Below is a small trained network, with its code and all its weights. Each question gives an input and a class and asks what happens when units are switched off, that is, made to give their printed mean instead of their output.

import numpy as np


def w(rows, s, z=0):
    codes = np.array(rows[::2]) - 128.0
    scale = np.full(codes.shape[1], s)
    scale[-1] = z or s
    return codes * scale


def norm(h):
    return h / np.sqrt((h * h).mean(-1, keepdims=True) + 1e-5)


def f(y):
    return y / 2 * (1 + np.tanh(0.7978845608 * (y + 0.044715 * y**3)))


def log_softmax(a):
    a = a - a.max(-1, keepdims=True)
    return a - np.log(np.exp(a).sum(-1, keepdims=True))


def net(x, mask):
    res = np.array(x, float).reshape(1, 3) / 4 @ E
    u = 0
    for l in range(3):
        y = f(norm(res) @ A[l][:, :-1].T + A[l][:, -1])
        res = res + np.where(mask[u : u + 10], y, B[l][:, -1]) @ B[l][:, :-1]
        u += 10
    return log_softmax(norm(res)[-1] @ U[:, :-1].T + U[:, -1])


A, B = {}, {}
E = w([
[149,110,95,52,212],'x0',
[255,210,221,92,26],'x1',
[10,117,202,54,88],'x2',
],0.0043)
A[0] = w([
[189,101,148,48,197,118],'L0N1',
[96,82,223,96,169,64],'L0N2',
[224,254,92,161,162,98],'L0N3',
[34,125,96,97,171,133],'L0N4',
[99,146,98,199,237,139],'L0N5',
[97,147,116,241,26,197],'L0N6',
[99,148,153,64,193,70],'L0N7',
[100,96,182,3,27,167],'L0N8',
[198,62,137,43,211,111],'L0N9',
[133,133,108,114,131,252],'L0N10',
],0.0063,0.0038)
B[0] = w([
[119,179,67,172,5,165],'L0N1',
[98,246,206,178,200,140],'L0N2',
[94,77,241,166,224,207],'L0N3',
[146,97,208,80,130,215],'L0N4',
[186,112,178,178,25,216],'L0N5',
[39,233,79,54,145,232],'L0N6',
[28,202,81,113,193,139],'L0N7',
[113,49,189,82,172,254],'L0N8',
[45,252,64,167,12,178],'L0N9',
[54,132,223,154,1,210],'L0N10',
],0.0045,0.004)
A[1] = w([
[154,72,112,218,169,136],'L1N1',
[168,241,67,196,205,99],'L1N2',
[220,115,95,205,182,49],'L1N3',
[16,13,64,130,145,71],'L1N4',
[191,147,47,166,154,87],'L1N5',
[118,233,34,70,150,255],'L1N6',
[51,66,89,177,163,76],'L1N7',
[253,230,191,79,92,64],'L1N8',
[87,179,95,38,227,72],'L1N9',
[103,80,241,116,101,235],'L1N10',
],0.0066,0.003)
B[1] = w([
[142,120,139,32,198,162],'L1N1',
[51,96,179,135,52,151],'L1N2',
[51,96,191,119,187,157],'L1N3',
[162,143,126,49,109,194],'L1N4',
[62,166,171,125,137,138],'L1N5',
[36,245,83,229,2,154],'L1N6',
[205,149,109,79,79,161],'L1N7',
[81,92,63,51,144,193],'L1N8',
[167,144,171,223,131,137],'L1N9',
[189,129,58,211,128,254],'L1N10',
],0.0068,0.006)
A[2] = w([
[90,98,196,164,223,33],'L2N1',
[147,31,58,76,81,86],'L2N2',
[37,213,101,122,106,68],'L2N3',
[95,99,254,123,163,125],'L2N4',
[135,142,105,173,193,252],'L2N5',
[196,159,133,221,216,192],'L2N6',
[40,34,186,128,145,167],'L2N7',
[229,86,68,34,180,112],'L2N8',
[114,93,244,109,178,98],'L2N9',
[236,148,205,59,80,85],'L2N10',
],0.0075,0.0047)
B[2] = w([
[99,167,144,145,194,171],'L2N1',
[191,117,254,121,187,195],'L2N2',
[52,108,111,86,49,200],'L2N3',
[141,197,15,159,229,230],'L2N4',
[194,147,139,194,50,172],'L2N5',
[102,132,148,252,133,144],'L2N6',
[183,159,144,98,180,255],'L2N7',
[148,50,231,12,78,239],'L2N8',
[97,253,76,163,222,212],'L2N9',
[125,98,144,94,212,184],'L2N10',
],0.0076,0.0047)
U = w([
[235,59,215,41,146,171],'0',
[50,178,72,111,23,169],'1',
[146,214,88,169,212,208],'2',
[173,114,134,235,75,176],'3',
[167,25,5,143,140,2],'4',
],0.012,0.0077)

Each question gives the input, the list of numbers given to net, and the class t.
The units are the neurons (one row each of A and B). Each row of codes is followed by its name. A weight is (code - 128) times the scale printed after its matrix; where a second scale follows, it is the last column's (A, B and U).
mask holds one flag per neuron, layer by layer. A switched-off neuron (its flag False) gives its mean, the last column of its row in B, instead of its output. The means were averaged over made-up inputs and are rounded, as every weight is.
A unit's drop is (log p(t) with every unit on - log p(t) with that unit switched off) / (log p(t) with every unit on - log p(t) with every unit switched off).
The circuit of an input: a set's keep is (log p(t) with only the set's units on - log p(t) with every unit switched off) / (log p(t) with every unit on - log p(t) with every unit switched off). Starting from the 12 units with the biggest drops (on a tie, the unit counted first), units are removed one at a time, each time the one whose removal leaves the highest keep (on an exact tie, the one counted first), for as long as the keep stays at least 0.8.
circuit, biggest first: the units of the circuit, biggest drop first
unit that matters most: the unit with the biggest drop
top k neurons: the k neurons with the biggest drops, biggest first
k most important neurons of layer l: the k neurons of layer l with the biggest drops, biggest first
drop of u: that unit's drop, to one decimal
input [-7,6,-4], class 1: circuit, biggest first => [L0N6, L1N8, L2N7]
input [6,-8,-7], class 0: unit that matters most => L0N6
input [0,3,-2], class 3: 2 most important neurons of layer 1 => [L1N10, L1N4]
input [8,7,-8], class 1: circuit, biggest first => [L0N9, L1N8, L1N2, L1N6]
input [2,-3,-3], class 3: top 2 neurons => [L0N5, L1N8]
input [3,-7,7], class 0: circuit, biggest first => [L1N4, L0N6, L2N2]
input [4,0,5], class 2: 2 most important neurons of layer 0 => [L0N8, L0N6]
input [-1,-5,5], class 0: top 2 neurons => [L1N4, L1N10]
input [-8,-5,-8], class 1: top 4 neurons => [L0N6, L0N8, L0N4, L2N3]
input [8,5,-8], class 1: top 2 neurons => [L0N9, L0N8]
input [1,2,3], class 3: 2 most important neurons of layer 1 => [L1N10, L1N3]
input [-5,1,-4], class 1: top 2 neurons => [L0N6, L0N8]
input [2,3,3], class 3: top 3 neurons => [L1N10, L1N4, L0N8]
input [5,-5,8], class 2: top 2 neurons => [L0N4, L0N2]
input [5,-4,1], class 1: 4 most important neurons of layer 0 => [L0N9, L0N3, L0N8, L0N7]
input [-8,-5,-7], class 1: unit that matters most => L0N6
input [7,2,8], class 2: 3 most important neurons of layer 0 => [L0N8, L0N6, L0N4]
input [0,0,2], class 3: 2 most important neurons of layer 2 => [L2N6, L2N5]
input [8,-8,3], class 0: 2 most important neurons of layer 1 => [L1N4, L1N7]
input [-2,1,-3], class 3: unit that matters most => L0N3
input [5,4,0], class 1: 2 most important neurons of layer 0 => [L0N9, L0N1]
input [2,1,3], class 3: 2 most important neurons of layer 2 => [L2N6, L2N5]
input [6,4,-2], class 1: drop of L0N9 => 1.3
input [6,-7,1], class 0: drop of L0N5 => 0.1
input [-1,0,5], class 2: drop of L0N8 => 0.6
input [-3,-6,3], class 0: drop of L2N1 => 0.0
input [-6,-7,-2], class 0: unit that matters most => L0N9
